What each symbol does to the items:
ε: gr->gz, ph->fh, dq->gj, jp->mh, mn->dq, gz->fs, rp->pq, jf->nm, ff->ff, fh->mb, tl->dm, nm->ft, mb->gb, pp->qj, pf->nl, lf->lb, dm->bs, rg->ph, zp->rf, cd->hs, hs->rr, gg->cf, jt->rg, lj->sq, rf->nl, pj->pg, pg->mb, mh->tz, bd->jq, sr->fd, qr->sf, nz->lt, sq->zd, fd->sr, nh->sr, tp->qh, qh->lb, zr->cc, lb->zr, cf->fm, gj->jl, fm->fm, zj->tz, rd->gf, fr->zj, ql->lj, mf->zj, mp->zr, tz->cd, gp->mp, nq->mr, dz->nz, qp->bd, lh->zp, hr->nh, fl->zp, jb->lh, fg->gp, mr->mr, rr->bs, cc->pp, dd->jb, pq->ql, jg->lf, qj->fr, sf->ft, ft->gp, rl->sf, nl->ff, nb->bs, gl->rg, bs->nb, gf->qf, fs->nq, lt->mn, jl->lm, jq->jp, gb->gr, ht->fh, lm->mf, rt->jt, zd->rt, qf->gj, cq->dq
η: gr->pf, ph->rt, dq->cd, jp->qp, mn->tz, gz->qr, rp->ff, jf->qf, ff->rf, fh->dm, tl->pq, nm->jl, mb->zd, pp->fg, pf->lh, lf->qr, dm->ql, rg->gf, zp->dd, cd->fr, hs->cd, gg->jg, jt->sq, lj->lm, rf->jb, pj->rp, pg->mb, mh->ff, bd->dz, sr->mf, qr->nm, nz->fd, sq->tp, fd->hr, nh->dz, tp->sq, qh->gr, zr->hr, lb->sf, cf->lf, gj->rd, fm->lb, zj->pp, rd->cf, fr->cc, ql->ff, mf->dq, mp->nm, tz->mf, gp->jf, nq->gr, dz->sr, qp->sr, lh->bs, hr->pf, fl->rp, jb->rr, fg->mn, mr->gz, rr->rr, cc->gp, dd->mh, pq->nl, jg->lb, qj->zr, sf->rg, ft->nh, rl->nb, nl->zp, nb->tl, gl->gg, bs->fl, gf->fm, fs->gb, lt->nh, jl->gf, jq->nz, gb->rl, ht->jp, lm->qf, rt->lj, zd->qh, qf->gl, cq->hs

In the rows, 22 means zero.

The rows follow the links: the fewer symbols apart two items are, the more alike their rows tend to be.

Each row is also shifted at random along 6 hidden directions that mean nothing.

Some items, each with a row of numbers:
pp 25,26,21,24,21,19,25,29,20,21,18,25,18,27,20,23,27,20,31,26,23,19,16,21,29,18,20,23,17,22,22,24,28,25,32,29,18,28,28,23,12,27,26,19,15,27,26
bs 21,22,25,28,19,23,16,21,26,21,20,31,29,20,31,21,16,25,28,24,27,19,22,24,24,26,21,19,26,30,21,21,21,27,25,21,21,22,26,23,19,15,12,27,21,18,27
jf 24,17,22,21,26,21,25,23,21,20,21,21,22,25,18,24,24,19,20,20,22,24,23,18,21,24,25,26,19,18,21,23,26,21,18,25,25,21,25,19,20,26,24,19,26,26,23
jp 25,25,21,23,20,17,20,24,27,18,27,32,31,15,26,26,21,26,19,16,22,20,26,28,22,28,29,21,14,8,25,17,24,16,26,20,21,22,19,15,40,16,17,22,26,25,22
gf 22,18,17,17,25,24,24,22,23,20,21,25,22,20,20,20,28,20,21,21,26,20,21,21,22,21,26,28,19,14,23,23,23,21,26,24,22,20,26,18,23,29,28,25,24,32,23
gp 25,21,23,23,24,25,24,26,20,20,18,21,22,27,20,23,21,19,23,23,24,24,22,19,23,24,22,23,19,23,19,25,28,27,20,30,22,23,26,25,13,27,23,18,26,19,22
nl 23,22,23,28,22,18,16,27,26,20,18,29,29,17,35,26,14,20,32,15,25,26,22,24,29,32,20,23,24,19,21,21,23,20,25,19,22,24,27,22,19,16,17,21,9,20,26
sf 22,21,20,22,24,26,24,22,23,21,17,17,21,25,19,22,28,19,24,21,21,22,16,19,22,17,20,24,25,27,24,26,23,26,19,30,25,22,21,23,12,27,25,26,24,27,24
zj 25,24,23,18,17,31,22,27,20,22,24,30,27,21,19,19,15,24,20,29,29,18,27,24,24,24,25,19,14,19,17,22,28,27,33,29,16,22,26,29,22,25,19,23,32,13,19
lj 19,22,17,17,23,26,23,24,21,23,25,19,23,18,20,18,19,21,20,20,25,28,20,19,25,24,22,18,16,24,22,25,27,25,23,27,21,18,24,28,14,21,23,24,25,17,16
ft 25,18,25,25,25,30,21,22,19,21,20,25,24,26,23,23,19,22,21,24,23,22,25,21,19,25,24,24,21,28,20,23,21,29,16,26,23,20,24,26,17,26,21,20,31,15,23
mr 25,21,29,25,20,35,18,23,16,21,15,16,20,28,26,21,18,19,21,31,26,29,24,27,15,29,22,20,30,35,23,26,12,26,22,20,19,16,22,30,16,20,21,20,24,9,20
rr 21,24,24,27,20,21,21,21,26,29,21,24,27,21,26,23,18,26,27,22,24,20,20,17,25,17,20,21,27,35,18,22,28,25,22,20,24,23,23,21,18,20,14,27,18,19,24
jt 18,19,17,22,22,22,19,21,21,26,26,26,24,17,20,18,23,26,24,23,21,20,18,22,29,17,25,19,18,25,25,23,21,25,25,24,20,19,25,24,18,20,25,25,19,25,22
lt 26,25,23,25,27,19,26,22,21,26,27,23,17,26,20,26,29,26,21,23,17,21,25,21,19,15,24,25,21,26,22,21,20,22,18,18,27,25,19,20,29,25,25,18,23,24,22
jb 22,17,25,15,17,21,18,21,26,23,31,32,24,19,24,23,16,27,16,23,23,17,38,27,21,24,27,20,24,10,20,19,19,16,25,17,27,20,23,24,40,17,15,25,30,25,24
tl 21,22,24,18,23,15,24,22,26,17,23,19,16,26,23,22,27,22,22,22,22,23,23,25,19,26,20,20,24,19,26,23,22,20,23,22,26,24,23,20,22,18,19,25,24,29,25
sr 26,30,24,20,28,27,25,28,21,11,18,24,10,24,29,30,25,18,19,18,22,35,31,24,13,35,24,22,19,20,22,22,14,24,19,24,23,22,21,26,21,25,25,17,23,14,24
lh 22,19,23,26,20,27,15,24,24,22,21,33,28,19,33,21,13,25,29,25,28,19,26,25,26,25,21,19,25,27,18,21,18,26,28,20,22,21,28,28,20,18,13,26,20,15,25
gz 23,20,20,19,22,28,23,26,16,23,20,16,24,23,15,19,30,18,26,29,26,20,13,19,26,11,19,21,23,24,24,24,27,19,26,27,28,22,21,28,17,28,23,25,23,29,15
qj 25,25,21,21,20,21,26,27,20,23,20,22,15,29,17,23,27,21,25,28,21,19,21,23,25,17,21,22,19,21,22,24,26,25,30,29,20,28,25,25,16,27,27,20,22,25,24
nm 24,14,25,31,25,25,19,17,20,28,21,23,28,28,22,20,20,25,24,27,20,18,20,22,21,19,24,27,25,33,22,24,19,29,16,19,22,20,25,19,19,23,22,19,25,18,24
lb 22,25,15,23,20,23,25,24,27,27,19,17,32,16,17,27,25,19,26,12,20,20,12,14,31,13,19,26,23,18,22,23,36,20,19,33,26,24,16,20,19,27,25,27,21,30,20
rf 23,20,24,27,22,18,20,21,27,30,26,18,30,22,28,26,13,23,24,16,19,24,25,22,25,25,19,24,29,24,21,22,25,18,17,15,27,21,20,20,28,15,17,22,20,16,21
gg 22,24,18,26,23,22,20,23,26,19,12,29,22,20,29,25,29,21,30,19,24,19,16,25,27,22,23,28,24,18,25,23,18,24,30,24,18,25,26,18,17,27,29,24,10,32,31
jl 23,15,24,22,26,26,23,17,21,26,23,20,22,27,21,19,20,23,16,25,23,24,26,22,15,25,26,26,23,26,21,25,19,25,18,17,22,17,25,19,23,25,25,20,29,18,22

Where do the symbols, taken in turn from left to right, take each start?
Answer with the item's name.
24,19,20,15,24,22,24,25,21,24,28,17,16,24,19,23,25,20,22,23,21,22,28,21,24,15,19,21,25,17,21,22,22,17,21,22,33,24,21,28,26,23,21,24,25,27,18
η η η η η ε: ff
21,23,26,21,20,18,23,20,27,20,24,19,25,22,22,24,20,23,19,18,22,24,24,21,19,26,22,20,26,23,23,22,26,21,16,23,27,22,19,20,25,16,15,27,29,23,23
η ε ε η η: rp
24,25,22,25,23,19,22,25,24,23,22,24,18,25,31,24,22,23,26,25,22,23,24,30,21,27,21,23,24,23,23,23,16,23,31,15,19,24,25,22,23,18,23,19,15,17,25
ε η η η ε η η ε: zj
23,24,26,28,21,22,20,21,21,24,19,35,24,22,26,22,19,27,26,27,27,20,24,23,24,24,28,24,20,28,18,20,21,24,29,17,14,22,29,18,24,24,21,20,15,22,29
η ε ε η ε η ε η: dd
21,23,18,12,23,22,24,30,24,15,24,25,25,15,25,19,22,17,27,19,32,24,20,20,28,26,16,19,16,10,21,22,32,19,31,30,27,26,27,28,16,23,17,28,24,27,16
ε η ε η ε: nl
25,24,26,29,20,24,22,20,22,29,24,26,32,21,22,25,13,27,19,22,22,23,26,20,21,28,27,24,19,29,17,20,27,23,19,17,17,20,21,19,28,20,19,18,25,11,21
η ε η ε ε: qf
23,18,19,24,27,24,23,20,20,26,19,25,21,25,23,18,27,23,28,29,27,19,15,20,23,17,23,28,21,31,21,25,20,27,28,18,19,22,30,19,13,30,27,22,16,25,25
ε ε ε η η ε η ε: hs
25,27,24,20,19,21,27,26,22,22,21,18,16,28,17,26,23,20,21,25,20,24,25,22,21,24,22,23,21,21,20,24,27,22,25,26,20,25,22,23,20,25,26,18,23,22,23
ε ε ε η η η ε: mp
23,23,27,23,16,21,24,18,25,31,29,22,30,22,16,24,13,29,13,23,20,21,29,19,20,22,26,22,23,26,17,20,31,20,18,18,21,20,17,18,36,20,17,22,31,17,20
η ε η ε ε ε: zj
23,21,18,28,24,24,20,22,25,23,15,29,31,18,28,23,22,22,29,19,26,20,13,20,27,22,24,29,21,24,21,23,25,24,26,22,18,22,27,16,18,27,25,25,14,26,26
η η η ε η ε ε η: dm
22,20,25,19,19,35,17,25,16,18,20,26,22,21,23,18,21,21,22,33,29,21,25,26,23,22,24,18,24,22,23,21,15,24,28,25,22,19,24,34,21,23,21,25,26,20,20
η η ε η ε ε η: bs
21,20,23,15,22,23,19,24,22,12,24,28,16,21,30,19,19,20,20,25,28,26,32,31,19,37,25,17,20,12,24,22,14,23,30,22,20,20,28,27,22,16,20,23,25,19,24
η η ε η η ε: jb
22,28,24,17,21,25,27,25,22,22,19,22,12,25,21,22,24,22,22,27,27,27,26,19,19,22,21,21,24,28,17,24,25,24,28,24,21,24,24,25,17,27,23,24,20,21,25
η ε η ε η ε ε η: rr
25,25,25,21,19,22,24,24,21,25,24,25,22,24,20,23,19,25,19,26,23,22,28,24,21,25,26,22,19,21,19,21,25,21,27,20,18,23,23,22,28,23,22,19,26,18,22
η η ε η η η η: qr
23,27,29,30,20,10,22,17,28,21,24,16,25,24,26,29,19,24,14,13,13,30,28,29,14,38,27,23,26,18,30,21,18,17,11,12,19,21,14,9,38,9,21,16,22,20,27
ε η η ε ε η ε: qh
23,14,19,27,22,23,16,18,24,25,24,38,39,15,23,19,18,27,25,22,28,12,19,22,28,21,30,27,16,18,20,19,26,22,26,19,19,18,28,14,29,23,19,24,23,28,24
η ε η η ε ε η: lb
18,24,20,23,20,28,17,25,20,18,18,30,21,16,26,23,20,21,26,22,23,26,22,24,29,26,25,18,21,20,24,22,17,25,26,28,16,20,24,29,16,22,26,23,14,24,26
ε ε η ε ε ε ε ε: fd
17,21,22,19,21,33,19,19,18,26,29,26,26,17,19,13,17,27,20,28,25,19,22,24,26,18,23,15,21,28,23,23,20,30,26,26,18,19,23,33,19,22,23,27,30,15,17
ε η η η η η: gg
